Below is a small trained network, with its code and all its weights. Each question gives an input and a class and asks what happens when units are switched off, that is, made to give their printed mean instead of their output.

import numpy as np


def w(rows, s, z=0):
    codes = np.array(rows[::2]) - 128.0
    scale = np.full(codes.shape[1], s)
    scale[-1] = z or s
    return codes * scale


def f(y):
    return np.maximum(y, 0)


def log_softmax(a):
    a = a - a.max(-1, keepdims=True)
    return a - np.log(np.exp(a).sum(-1, keepdims=True))


def net(x, mask):
    res = np.array(x, float).reshape(1, 2) / 4 @ E
    y = f(res @ A[0][:, :-1].T + A[0][:, -1])
    res = res + np.where(mask, y, B[0][:, -1]) @ B[0][:, :-1]
    return log_softmax(res[-1] @ U[:, :-1].T + U[:, -1])


A, B = {}, {}
E = w([
[183,196,197,196,26,214],'x0',
[88,237,119,59,25,1],'x1',
],0.0082)
A[0] = w([
[163,173,144,219,42,182,132],'neuron 0',
[161,70,152,148,230,228,74],'neuron 1',
[97,252,70,83,46,51,143],'neuron 2',
[130,195,143,164,96,163,112],'neuron 3',
[23,89,55,67,189,75,96],'neuron 4',
[177,176,202,149,78,139,95],'neuron 5',
[82,128,159,129,107,136,236],'neuron 6',
[116,178,180,164,80,148,192],'neuron 7',
[124,188,187,14,72,68,86],'neuron 8',
[124,127,138,114,176,91,254],'neuron 9',
[115,118,184,135,95,168,99],'neuron 10',
[97,137,160,106,138,152,231],'neuron 11',
[116,161,146,197,112,135,107],'neuron 12',
[54,78,53,83,196,83,118],'neuron 13',
[131,83,137,165,164,232,129],'neuron 14',
],0.012,0.0085)
B[0] = w([
[89,119,140,156,134,86,220],'neuron 0',
[207,8,110,99,177,110,231],'neuron 1',
[162,103,59,79,165,118,251],'neuron 2',
[94,88,118,137,133,60,175],'neuron 3',
[59,101,151,175,97,93,226],'neuron 4',
[100,74,200,177,102,92,185],'neuron 5',
[159,177,79,197,192,179,192],'neuron 6',
[72,111,110,179,150,131,204],'neuron 7',
[163,53,62,77,119,127,205],'neuron 8',
[108,150,136,174,172,143,211],'neuron 9',
[83,77,182,143,88,83,155],'neuron 10',
[129,196,76,252,235,221,191],'neuron 11',
[97,101,163,173,83,100,156],'neuron 12',
[75,81,164,214,108,85,226],'neuron 13',
[189,99,117,101,180,111,217],'neuron 14',
],0.012,0.014)
U = w([
[174,83,100,102,163,120,144],'0',
[67,118,227,215,102,81,106],'1',
[133,245,107,246,216,218,254],'2',
[148,183,183,25,103,139,74],'3',
[121,137,223,127,29,207,83],'4',
],0.011,0.004)

Each question gives the input, the list of numbers given to net, and the class t.
The units are the neurons (one row each of A and B). Each row of codes is followed by its name. A weight is (code - 128) times the scale printed after its matrix; where a second scale follows, it is the last column's (A, B and U).
mask holds one flag per neuron, in row order. A switched-off neuron (its flag False) gives its mean, the last column of its row in B, instead of its output. The means were averaged over made-up inputs and are rounded, as every weight is.
A unit's drop is (log p(t) with every unit on - log p(t) with that unit switched off) / (log p(t) with every unit on - log p(t) with every unit switched off).
The circuit of an input: a set's keep is (log p(t) with only the set's units on - log p(t) with every unit switched off) / (log p(t) with every unit on - log p(t) with every unit switched off). Starting from the 12 units with the biggest drops (on a tie, the unit counted first), units are removed one at a time, each time the one whose removal leaves the highest keep (on an exact tie, the one counted first), for as long as the keep stays at least 0.8.
circuit, biggest first: the units of the circuit, biggest drop first
most important unit: the unit with the biggest drop
k most important neurons: the k neurons with the biggest drops, biggest first
drop of u: that unit's drop, to one decimal
input [4,4], class 0: circuit, biggest first -> neuron 2
input [-3,-3], class 2: circuit, biggest first -> neuron 8; neuron 5
input [-3,3], class 2: circuit, biggest first -> neuron 1; neuron 5
input [4,-4], class 0: 2 most important neurons -> neuron 13; neuron 1
input [-1,-3], class 2: 3 most important neurons -> neuron 8; neuron 2; neuron 3
input [-7,5], class 1: 2 most important neurons -> neuron 4; neuron 13
input [3,0], class 2: 4 most important neurons -> neuron 13; neuron 4; neuron 1; neuron 6
input [6,-6], class 0: 4 most important neurons -> neuron 1; neuron 14; neuron 13; neuron 4
input [-8,7], class 1: 4 most important neurons -> neuron 4; neuron 13; neuron 1; neuron 14
input [5,5], class 0: 4 most important neurons -> neuron 2; neuron 8; neuron 13; neuron 4
input [6,8], class 0: 2 most important neurons -> neuron 2; neuron 8
input [4,-5], class 0: 4 most important neurons -> neuron 1; neuron 14; neuron 13; neuron 4
input [3,1], class 2: 2 most important neurons -> neuron 13; neuron 4
input [-3,-1], class 2: most important unit -> neuron 5
input [-1,2], class 2: drop of neuron 1 -> 0.2
input [-7,0], class 1: drop of neuron 10 -> 0.0
input [-5,2], class 1: drop of neuron 13 -> 0.2
